Here is a tiny trained network, its code and every weight. The questions are about switching its units off for an input and a class, where a switched-off unit gives its printed mean instead of its output.

import numpy as np


def w(rows, s, z=0):
    codes = np.array(rows[::2]) - 128.0
    scale = np.full(codes.shape[1], s)
    scale[-1] = z or s
    return codes * scale


def f(y):
    return y / 2 * (1 + np.tanh(0.7978845608 * (y + 0.044715 * y**3)))


def log_softmax(a):
    a = a - a.max(-1, keepdims=True)
    return a - np.log(np.exp(a).sum(-1, keepdims=True))


def net(x, mask):
    res = np.array(x, float).reshape(1, 4) / 4 @ E
    y = f(res @ A[0][:, :-1].T + A[0][:, -1])
    res = res + np.where(mask, y, B[0][:, -1]) @ B[0][:, :-1]
    return log_softmax(res[-1] @ U[:, :-1].T + U[:, -1])


A, B = {}, {}
E = w([
[111,140,128,119,196,123,137,200,232,75],'x0',
[155,140,86,7,120,80,153,146,169,115],'x1',
[230,135,70,188,177,87,112,118,151,78],'x2',
[102,116,104,84,205,154,154,120,93,77],'x3',
],0.011)
A[0] = w([
[152,134,120,140,183,130,130,121,108,127,150],'N0',
[164,123,109,137,168,105,124,119,100,113,114],'N1',
[63,113,155,204,100,160,124,137,132,159,110],'N2',
[120,130,126,88,209,125,127,154,246,96,152],'N3',
[112,121,142,228,150,153,123,126,109,138,34],'N4',
[133,146,109,86,138,132,127,112,68,128,131],'N5',
[115,110,142,120,183,165,141,119,111,110,3],'N6',
[175,136,120,155,65,99,124,117,120,146,89],'N7',
[78,158,137,178,84,168,127,136,117,127,157],'N8',
[124,127,113,36,156,136,138,113,31,108,81],'N9',
[116,120,132,79,76,110,133,134,167,150,73],'N10',
[113,137,120,127,122,138,126,128,88,133,81],'N11',
[133,115,114,62,133,93,128,125,96,129,107],'N12',
[133,128,132,121,157,122,131,148,187,119,83],'N13',
[101,134,120,89,216,131,137,153,238,97,179],'N14',
[165,125,109,177,251,132,130,114,66,84,179],'N15',
[155,144,124,144,115,103,114,152,133,144,86],'N16',
[190,127,136,166,30,95,131,119,177,146,141],'N17',
],0.015,0.0033)
B[0] = w([
[130,129,114,84,124,135,118,118,134,72,159],'N0',
[112,161,129,107,155,144,129,132,137,97,167],'N1',
[153,122,203,127,107,207,139,116,106,147,231],'N2',
[129,97,84,155,109,11,131,131,140,157,248],'N3',
[117,155,136,69,145,211,137,126,131,91,208],'N4',
[117,100,146,140,94,152,151,131,129,150,172],'N5',
[173,126,92,146,120,83,121,109,147,116,158],'N6',
[124,108,146,165,132,52,139,150,163,154,182],'N7',
[127,112,164,163,119,203,118,141,126,144,206],'N8',
[149,102,183,176,86,159,115,131,114,189,210],'N9',
[152,152,119,128,182,198,131,112,122,78,179],'N10',
[135,135,163,138,122,104,123,169,179,144,152],'N11',
[105,135,183,156,131,190,123,133,122,131,176],'N12',
[122,115,117,116,124,68,116,121,133,140,172],'N13',
[136,108,105,166,93,4,115,118,116,177,251],'N14',
[118,179,89,66,189,169,135,139,142,63,222],'N15',
[101,140,98,113,124,85,146,124,108,133,146],'N16',
[118,100,65,129,121,15,110,119,126,143,208],'N17',
],0.015,0.016)
U = w([
[84,99,53,126,152,3,120,154,141,117,112],'0',
[88,55,186,172,80,127,135,148,83,193,37],'1',
[79,157,164,68,173,234,165,158,88,78,5],'2',
],0.0072,0.00021)

Each question gives the input, the list of numbers given to net, and the class t.
The units are the neurons (one row each of A and B). Each row of codes is followed by its name. A weight is (code - 128) times the scale printed after its matrix; where a second scale follows, it is the last column's (A, B and U).
mask holds one flag per neuron, in row order. A switched-off neuron (its flag False) gives its mean, the last column of its row in B, instead of its output. The means were averaged over made-up inputs and are rounded, as every weight is.
A unit's drop is (log p(t) with every unit on - log p(t) with that unit switched off) / (log p(t) with every unit on - log p(t) with every unit switched off).
The circuit of an input: a set's keep is (log p(t) with only the set's units on - log p(t) with every unit switched off) / (log p(t) with every unit on - log p(t) with every unit switched off). Starting from the 12 units with the biggest drops (on a tie, the unit counted first), units are removed one at a time, each time the one whose removal leaves the highest keep (on an exact tie, the one counted first), for as long as the keep stays at least 0.8.
units of the circuit, in order: the units of the circuit, biggest drop first
top k neurons: the k neurons with the biggest drops, biggest first
drop when u is switched off: that unit's drop, to one decimal
input [-7,-5,6,-6], class 0: units of the circuit, in order	[N17]
input [-4,-6,-7,2], class 2: top 3 neurons	[N14; N3; N4]
input [-1,-2,2,-7], class 0: top 2 neurons	[N17; N9]
input [-2,7,3,4], class 1: top 2 neurons	[N9; N12]
input [-7,-1,3,0], class 0: top 3 neurons	[N2; N8; N7]
input [-5,4,2,6], class 2: top 2 neurons	[N14; N3]
input [-1,-7,-7,-6], class 2: top 3 neurons	[N4; N14; N3]
input [-7,-8,-6,7], class 2: top 2 neurons	[N4; N14]
input [8,-2,-4,-8], class 0: top 2 neurons	[N9; N3]
input [-6,4,-3,-7], class 0: top 3 neurons	[N17; N9; N2]
input [-6,-6,7,-5], class 0: top 2 neurons	[N17; N7]
input [-4,0,2,-5], class 0: drop when N17 is switched off	0.2
input [4,-4,-8,0], class 2: drop when N9 is switched off	0.3
input [-3,3,6,5], class 2: drop when N17 is switched off	0.0
